Below is a small trained network, with its code and all its weights. Each question gives an input and a target symbol and asks what happens when units are switched off, that is, made to give their printed mean instead of their output.

import numpy as np


def w(rows, s, z=0):
    codes = np.array(rows[::2]) - 128.0
    scale = np.full(codes.shape[1], s)
    scale[-1] = z or s
    return codes * scale


def f(y):
    return y / 2 * (1 + np.tanh(0.7978845608 * (y + 0.044715 * y**3)))


def softmax(a):
    e = np.exp(a - a.max(-1, keepdims=True))
    return e / e.sum(-1, keepdims=True)


def log_softmax(a):
    a = a - a.max(-1, keepdims=True)
    return a - np.log(np.exp(a).sum(-1, keepdims=True))


def net(x, mask):
    ids = ['βδεζξψ'.index(c) for c in x.split()]
    T = len(ids)
    res = E[ids] + P[:T]
    r = res
    for j in range(2):
        rows = slice(3 * j, 3 * j + 3)
        q, k, v = (r @ M[0][rows].T for M in (Q, K, V))
        z = softmax(np.where(np.tri(T) > 0, q @ k.T / 3**0.5, -1e9)) @ v
        o = O[0][rows]
        res = res + np.where(mask[j], z, o[:, -1]) @ o[:, :-1]
    y = f(res @ A[0][:, :-1].T + A[0][:, -1])
    res = res + np.where(mask[2:10], y, B[0][:, -1]) @ B[0][:, :-1]
    return log_softmax(res[-1] @ U[:, :-1].T + U[:, -1])


Q, K, V, O, A, B = {}, {}, {}, {}, {}, {}
E = w([
[139,12,108,98,138,249],'β',
[73,230,76,154,113,81],'δ',
[197,176,128,176,197,175],'ε',
[59,55,48,102,134,134],'ζ',
[105,154,113,80,135,151],'ξ',
[132,132,125,155,252,199],'ψ',
],0.012)
P = w([
[160,105,187,98,64,66],'0',
[100,72,65,163,219,144],'1',
[174,117,77,202,254,165],'2',
[155,175,108,146,238,202],'3',
[118,176,63,137,94,129],'4',
[118,155,42,164,110,127],'5',
[87,209,135,74,200,230],'6',
[132,188,75,156,170,173],'7',
],0.0065)
Q[0] = w([
[58,179,22,99,93,181],'head 0',
[165,176,73,138,240,150],'head 0',
[121,172,254,31,47,38],'head 0',
[72,92,227,193,123,193],'head 1',
[112,110,4,96,236,204],'head 1',
[186,156,182,111,134,213],'head 1',
],0.0061)
K[0] = w([
[233,107,199,47,60,33],'head 0',
[164,94,228,96,2,65],'head 0',
[53,102,82,246,210,129],'head 0',
[182,117,58,148,141,196],'head 1',
[141,120,234,15,79,13],'head 1',
[108,120,214,93,121,95],'head 1',
],0.0058)
V[0] = w([
[182,151,216,96,77,107],'head 0',
[49,178,75,84,56,17],'head 0',
[160,26,119,100,98,205],'head 0',
[137,85,134,192,237,110],'head 1',
[62,59,101,163,100,115],'head 1',
[4,64,19,130,254,104],'head 1',
],0.0077)
O[0] = w([
[102,133,20,132,61,149,78],'head 0',
[174,105,177,97,13,178,37],'head 0',
[140,180,78,48,169,48,171],'head 0',
[71,41,137,217,133,131,202],'head 1',
[96,106,161,1,123,163,112],'head 1',
[152,102,191,122,152,101,253],'head 1',
],0.0091,0.0048)
A[0] = w([
[131,212,139,108,103,64,120],'neuron 0',
[188,120,144,171,147,107,139],'neuron 1',
[43,165,121,124,138,186,167],'neuron 2',
[71,170,140,137,112,100,107],'neuron 3',
[179,152,82,86,114,151,108],'neuron 4',
[139,142,126,142,162,106,150],'neuron 5',
[123,100,137,123,70,162,90],'neuron 6',
[133,124,254,101,88,158,252],'neuron 7',
],0.0097,0.0033)
B[0] = w([
[134,92,113,92,37,116,135],'neuron 0',
[17,211,190,94,95,194,210],'neuron 1',
[194,49,117,206,200,194,210],'neuron 2',
[154,142,168,131,116,135,126],'neuron 3',
[40,228,58,72,119,196,130],'neuron 4',
[2,16,134,32,39,171,252],'neuron 5',
[71,30,80,185,115,117,133],'neuron 6',
[245,80,171,189,41,37,204],'neuron 7',
],0.0054,0.0047)
U = w([
[150,165,43,72,189,76,2],'β',
[103,68,145,151,57,198,77],'δ',
[206,116,79,248,229,84,189],'ε',
[140,112,198,68,134,120,203],'ζ',
[124,183,35,133,97,206,199],'ξ',
[2,41,230,146,131,115,101],'ψ',
],0.0058,0.0031)

Each question gives the input, a string of symbols that net reads in full, and the target symbol t.
The units are the heads (3 rows each of Q, K, V and O) and the neurons (one row each of A and B). Each row of codes is followed by its name. A weight is (code - 128) times the scale printed after its matrix; where a second scale follows, it is the last column's (O, A, B and U).
mask holds one flag per unit, heads first, then neurons. A switched-off unit (its flag False) gives its mean, the last column of its rows in O or B, instead of its output. The means were averaged over made-up inputs and are rounded, as every weight is.
A unit's drop is (log p(t) with every unit on - log p(t) with that unit switched off) / (log p(t) with every unit on - log p(t) with every unit switched off).
The circuit of an input: a set's keep is (log p(t) with only the set's units on - log p(t) with every unit switched off) / (log p(t) with every unit on - log p(t) with every unit switched off). Starting from all 10 units, units are removed one at a time, each time the one whose removal leaves the highest keep (on an exact tie, the one counted first), for as long as the keep stays at least 0.8.
units of the circuit, in order: the units of the circuit, biggest drop first
most important unit: the unit with the biggest drop
top k neurons: the k neurons with the biggest drops, biggest first
heads that matter: for each layer, one digit per head in row order, 1 if its drop is at least 0.15 and else 0, layers parted by /
drop of u: that unit's drop, to one decimal
input ε ψ ε ε β ζ, target ε: heads that matter	10
input β β ξ β, target β: heads that matter	10
input β ψ β ζ, target β: heads that matter	10
input ξ ψ ψ, target ξ: units of the circuit, in order	(head 1; head 0)
input ξ ε ε ε, target ξ: units of the circuit, in order	(head 1; head 0; neuron 4)
input ψ ψ ψ ε δ ε, target ψ: most important unit	neuron 1
input ξ ψ ζ ψ ψ β ψ ψ, target ξ: units of the circuit, in order	(head 0; head 1)
input ψ ε ψ β ψ β ε, target ψ: units of the circuit, in order	(neuron 5; head 1; head 0; neuron 1)
input ψ ξ ε ζ ψ ε ξ, target ε: top 2 neurons	(neuron 2; neuron 1)
input ψ ε δ, target ψ: top 3 neurons	(neuron 5; neuron 1; neuron 7)
input ψ δ ξ ψ, target ψ: top 3 neurons	(neuron 5; neuron 1; neuron 7)
input δ ψ β, target δ: top 2 neurons	(neuron 6; neuron 7)
input ξ ε ζ, target ξ: units of the circuit, in order	(head 0; head 1)
input ψ ψ ψ, target ψ: units of the circuit, in order	(neuron 5; neuron 1; head 1)
input ξ ξ ξ, target ξ: top 2 neurons	(neuron 4; neuron 7)
input ψ ψ ψ ψ ψ δ, target ψ: units of the circuit, in order	(head 1; head 0; neuron 5)
input β ε δ δ ψ, target β: units of the circuit, in order	(head 0)
input ε ψ δ ε ζ, target ε: top 2 neurons	(neuron 5; neuron 1)
input ξ β β, target ξ: top 2 neurons	(neuron 4; neuron 7)
input ε ε ψ ψ ψ ψ β, target ε: top neuron	(neuron 2)
input δ ε β, target δ: drop of head 0	1.4
input δ ε ψ ψ, target δ: drop of head 0	1.0
input ζ ζ ψ ψ, target ζ: drop of head 1	0.4
